Here is a tiny trained network, its code and every weight. The questions are about switching its units off for an input and a class, where a switched-off unit gives its printed mean instead of its output.

import numpy as np


def w(rows, s, z=0):
    codes = np.array(rows[::2]) - 128.0
    scale = np.full(codes.shape[1], s)
    scale[-1] = z or s
    return codes * scale


def norm(h):
    return h / np.sqrt((h * h).mean(-1, keepdims=True) + 1e-5)


def f(y):
    return y / 2 * (1 + np.tanh(0.7978845608 * (y + 0.044715 * y**3)))


def log_softmax(a):
    a = a - a.max(-1, keepdims=True)
    return a - np.log(np.exp(a).sum(-1, keepdims=True))


def net(x, mask):
    res = np.array(x, float).reshape(1, 5) / 4 @ E
    u = 0
    for l in range(2):
        y = f(norm(res) @ A[l][:, :-1].T + A[l][:, -1])
        res = res + np.where(mask[u : u + 8], y, B[l][:, -1]) @ B[l][:, :-1]
        u += 8
    return log_softmax(norm(res)[-1] @ U[:, :-1].T + U[:, -1])


A, B = {}, {}
E = w([
[145,186,156,59,2,114,123,181,113],'x0',
[134,172,111,182,130,185,207,131,188],'x1',
[101,116,84,90,133,191,98,166,138],'x2',
[113,124,88,137,145,100,196,180,55],'x3',
[167,190,70,135,153,105,86,151,144],'x4',
],0.0079)
A[0] = w([
[63,30,143,84,67,140,210,49,131,124],'L0N0',
[152,195,50,147,152,77,89,138,131,80],'L0N1',
[187,161,214,222,109,9,111,69,82,98],'L0N2',
[140,130,164,93,150,101,35,147,62,3],'L0N3',
[89,84,71,77,137,254,41,199,93,114],'L0N4',
[208,204,94,130,173,102,103,135,140,75],'L0N5',
[139,134,203,155,121,137,30,81,200,54],'L0N6',
[124,64,92,88,188,76,91,62,85,26],'L0N7',
],0.0072,0.003)
B[0] = w([
[231,111,122,242,109,162,37,211,91,209],'L0N0',
[180,53,147,159,103,229,116,119,33,183],'L0N1',
[15,216,61,221,111,150,112,87,143,253],'L0N2',
[178,105,172,139,122,36,89,124,124,168],'L0N3',
[53,225,110,254,105,90,143,27,129,226],'L0N4',
[114,8,146,182,77,206,77,219,141,181],'L0N5',
[157,151,144,15,128,247,198,52,35,211],'L0N6',
[144,117,154,77,124,47,127,164,156,190],'L0N7',
],0.0074,0.005)
A[1] = w([
[76,110,233,148,130,140,205,164,164,103],'L1N0',
[110,127,89,140,176,101,181,182,25,36],'L1N1',
[156,157,109,153,164,74,209,147,71,155],'L1N2',
[209,143,9,115,117,135,75,101,156,26],'L1N3',
[166,98,107,133,254,145,131,53,181,22],'L1N4',
[179,238,166,121,42,90,127,141,144,251],'L1N5',
[212,145,66,164,130,183,230,146,248,78],'L1N6',
[150,73,111,177,200,100,152,75,132,137],'L1N7',
],0.0082,0.0018)
B[1] = w([
[123,90,93,134,102,140,54,115,113,137],'L1N0',
[181,139,179,93,103,175,144,46,168,200],'L1N1',
[110,134,136,89,130,184,102,89,152,196],'L1N2',
[148,115,166,170,78,150,172,129,102,139],'L1N3',
[115,138,126,91,98,125,187,183,126,188],'L1N4',
[104,97,94,124,201,140,174,180,164,255],'L1N5',
[132,107,148,95,137,15,60,78,87,225],'L1N6',
[110,159,106,99,83,144,135,247,151,202],'L1N7',
],0.012,0.0059)
U = w([
[86,131,115,75,120,134,183,252,158,129],'0',
[38,189,106,198,99,132,131,88,125,183],'1',
[184,74,144,194,84,188,95,177,83,127],'2',
[150,155,168,41,110,188,166,51,124,178],'3',
[121,95,129,81,132,28,80,102,120,136],'4',
[131,148,142,156,174,153,146,137,103,115],'5',
[170,150,165,145,206,121,175,126,120,3],'6',
],0.016,0.006)

Each question gives the input, the list of numbers given to net, and the class t.
The units are the neurons (one row each of A and B). Each row of codes is followed by its name. A weight is (code - 128) times the scale printed after its matrix; where a second scale follows, it is the last column's (A, B and U).
mask holds one flag per neuron, layer by layer. A switched-off neuron (its flag False) gives its mean, the last column of its row in B, instead of its output. The means were averaged over made-up inputs and are rounded, as every weight is.
A unit's drop is (log p(t) with every unit on - log p(t) with that unit switched off) / (log p(t) with every unit on - log p(t) with every unit switched off).
The circuit of an input: a set's keep is (log p(t) with only the set's units on - log p(t) with every unit switched off) / (log p(t) with every unit on - log p(t) with every unit switched off). Starting from the 12 units with the biggest drops (on a tie, the unit counted first), units are removed one at a time, each time the one whose removal leaves the highest keep (on an exact tie, the one counted first), for as long as the keep stays at least 0.8.
circuit, biggest first: the units of the circuit, biggest drop first
unit that matters most: the unit with the biggest drop
top k neurons: the k neurons with the biggest drops, biggest first
k most important neurons of layer l: the k neurons of layer l with the biggest drops, biggest first
input [-5,-4,-5,-6,1], class 3: circuit, biggest first : L0N6
input [-1,-2,2,7,-5], class 3: top 2 neurons : L1N1, L0N5
input [-7,-3,3,6,-5], class 0: top 2 neurons : L1N7, L0N6
input [4,-1,-2,-3,-4], class 0: top 3 neurons : L1N5, L0N1, L0N5
input [7,1,-8,-2,-3], class 1: top 2 neurons : L0N2, L1N7
input [1,-4,7,-7,-4], class 1: top 2 neurons : L0N4, L1N1
input [6,-3,8,-7,8], class 1: top 4 neurons : L0N4, L0N0, L1N7, L0N7
input [-5,5,1,6,8], class 2: 2 most important neurons of layer 0 : L0N5, L0N1
input [5,-6,-6,6,-5], class 1: top 2 neurons : L0N2, L0N6
input [-8,7,-7,-5,-8], class 0: 3 most important neurons of layer 1 : L1N7, L1N4, L1N1
input [0,-2,-3,-7,5], class 3: top 2 neurons : L0N6, L0N0
input [-4,-2,3,-4,5], class 2: 3 most important neurons of layer 0 : L0N1, L0N5, L0N2
input [-3,6,4,0,5], class 4: top 3 neurons : L1N6, L0N2, L0N0
input [-7,-4,0,2,8], class 2: unit that matters most : L0N1
input [-5,8,4,7,-6], class 4: circuit, biggest first : L1N6, L0N2, L0N1
input [1,4,3,8,8], class 2: top 2 neurons : L0N5, L0N1
input [2,0,-4,6,-5], class 3: top 4 neurons : L1N1, L0N5, L0N4, L1N2
input [-6,3,-6,-4,-6], class 0: 2 most important neurons of layer 0 : L0N4, L0N5
input [7,0,5,8,-7], class 3: 2 most important neurons of layer 0 : L0N5, L0N2
input [7,-6,-3,-2,-3], class 0: circuit, biggest first : L1N5
input [-8,-1,-8,-7,8], class 0: circuit, biggest first : L1N4, L1N7
